Here is a tiny trained network, its code and every weight. The questions are about switching its units off for an input and a class, where a switched-off unit gives its printed mean instead of its output.

import numpy as np


def w(rows, s, z=0):
    codes = np.array(rows[::2]) - 128.0
    scale = np.full(codes.shape[1], s)
    scale[-1] = z or s
    return codes * scale


def f(y):
    return np.maximum(y, 0)


def log_softmax(a):
    a = a - a.max(-1, keepdims=True)
    return a - np.log(np.exp(a).sum(-1, keepdims=True))


def net(x, mask):
    res = np.array(x, float).reshape(1, 6) / 4 @ E
    y = f(res @ A[0][:, :-1].T + A[0][:, -1])
    res = res + np.where(mask, y, B[0][:, -1]) @ B[0][:, :-1]
    return log_softmax(res[-1] @ U[:, :-1].T + U[:, -1])


A, B = {}, {}
E = w([
[193,85,92,128,110,202,5],'x0',
[87,123,129,142,215,87,33],'x1',
[90,139,240,59,159,161,108],'x2',
[151,48,144,218,187,168,174],'x3',
[86,1,103,49,107,91,149],'x4',
[24,126,65,190,63,227,125],'x5',
],0.008)
A[0] = w([
[149,116,59,218,118,151,116,217],'n0',
[149,125,146,85,83,161,47,253],'n1',
[153,120,103,60,126,45,195,66],'n2',
[127,244,157,145,117,101,145,122],'n3',
[98,131,135,129,221,82,74,129],'n4',
[198,132,158,146,184,137,19,188],'n5',
[95,64,120,199,147,177,188,187],'n6',
[167,113,98,121,181,27,194,160],'n7',
[105,122,137,111,188,95,28,77],'n8',
[130,111,49,212,121,126,139,205],'n9',
[113,255,166,127,140,91,194,96],'n10',
[100,135,20,172,76,170,103,104],'n11',
[129,97,105,14,112,60,162,148],'n12',
[103,138,37,181,66,155,103,100],'n13',
[92,126,132,91,190,94,48,113],'n14',
[91,99,70,49,28,132,137,158],'n15',
[237,131,126,127,96,193,102,119],'n16',
[217,125,160,178,140,174,117,146],'n17',
[72,142,204,119,146,167,206,170],'n18',
[136,58,126,135,171,84,210,179],'n19',
],0.0084,0.0041)
B[0] = w([
[175,150,51,176,200,198,133,247],'n0',
[121,165,105,5,161,133,97,246],'n1',
[122,82,101,166,37,23,92,222],'n2',
[120,218,135,143,109,109,138,216],'n3',
[104,119,223,166,137,119,68,207],'n4',
[188,193,136,75,253,112,86,240],'n5',
[134,43,144,178,206,219,200,245],'n6',
[173,86,138,241,76,42,69,246],'n7',
[77,125,188,129,192,150,22,201],'n8',
[165,135,72,255,148,170,127,240],'n9',
[98,248,190,192,65,68,168,238],'n10',
[42,184,18,183,122,218,102,240],'n11',
[110,59,96,114,35,77,91,252],'n12',
[58,183,20,193,112,218,109,230],'n13',
[73,122,178,118,145,148,41,208],'n14',
[58,106,76,65,42,155,136,255],'n15',
[196,173,47,64,150,75,186,210],'n16',
[208,146,111,87,184,111,196,201],'n17',
[56,119,196,112,116,124,210,236],'n18',
[173,25,161,190,127,110,152,241],'n19',
],0.0069,0.0073)
U = w([
[198,81,136,205,184,142,163,4],'0',
[135,46,120,167,60,45,104,143],'1',
[96,243,191,169,84,81,197,149],'2',
[95,160,14,193,130,219,130,129],'3',
[78,42,199,115,148,186,239,177],'4',
[221,182,100,53,183,115,137,179],'5',
[91,142,191,115,195,138,15,125],'6',
[67,106,98,2,61,152,108,111],'7',
],0.0085,0.0032)

Each question gives the input, the list of numbers given to net, and the class t.
The units are the neurons (one row each of A and B). Each row of codes is followed by its name. A weight is (code - 128) times the scale printed after its matrix; where a second scale follows, it is the last column's (A, B and U).
mask holds one flag per neuron, in row order. A switched-off neuron (its flag False) gives its mean, the last column of its row in B, instead of its output. The means were averaged over made-up inputs and are rounded, as every weight is.
A unit's drop is (log p(t) with every unit on - log p(t) with that unit switched off) / (log p(t) with every unit on - log p(t) with every unit switched off).
The circuit of an input: a set's keep is (log p(t) with only the set's units on - log p(t) with every unit switched off) / (log p(t) with every unit on - log p(t) with every unit switched off). Starting from the 12 units with the biggest drops (on a tie, the unit counted first), units are removed one at a time, each time the one whose removal leaves the highest keep (on an exact tie, the one counted first), for as long as the keep stays at least 0.8.
units of the circuit, in order: the units of the circuit, biggest drop first
most important unit: the unit with the biggest drop
k most important neurons: the k neurons with the biggest drops, biggest first
drop of u: that unit's drop, to one decimal
input [6,-2,-7,-5,6,-4], class 7: units of the circuit, in order : [n15; n1]
input [-2,2,-8,-1,-5,-5], class 2: units of the circuit, in order : [n10]
input [1,3,0,5,6,0], class 0: 2 most important neurons : [n18; n15]
input [-5,7,3,-6,-3,5], class 2: 3 most important neurons : [n10; n3; n5]
input [3,2,-8,8,1,-2], class 0: units of the circuit, in order : [n19; n6]
input [0,0,-3,7,-3,1], class 0: units of the circuit, in order : [n15; n6]
input [-1,2,-3,-3,-1,-8], class 1: 2 most important neurons : [n7; n2]
input [8,5,-5,3,0,-2], class 5: units of the circuit, in order : [n5; n16]
input [7,5,0,-1,-4,0], class 6: 2 most important neurons : [n8; n14]
input [-2,5,6,7,-7,6], class 4: 2 most important neurons : [n18; n6]
input [3,-8,-1,-7,5,-8], class 1: 3 most important neurons : [n2; n7; n12]
input [4,-5,8,-7,-5,-1], class 5: 3 most important neurons : [n1; n16; n5]
input [-2,7,-4,-6,-8,1], class 2: 3 most important neurons : [n10; n3; n6]
input [3,-8,5,-1,5,-8], class 1: most important unit : n2
input [3,7,-7,5,4,-1], class 0: 2 most important neurons : [n15; n19]
input [-6,1,-4,2,-4,0], class 2: 2 most important neurons : [n10; n3]
input [-4,0,6,-2,4,-4], class 1: drop of n12 : 0.1
input [-5,1,-1,2,5,4], class 4: drop of n6 : 0.2
input [2,-4,0,2,-8,-3], class 5: drop of n19 : 0.0
input [2,1,-5,-8,-6,-2], class 5: most important unit : n5
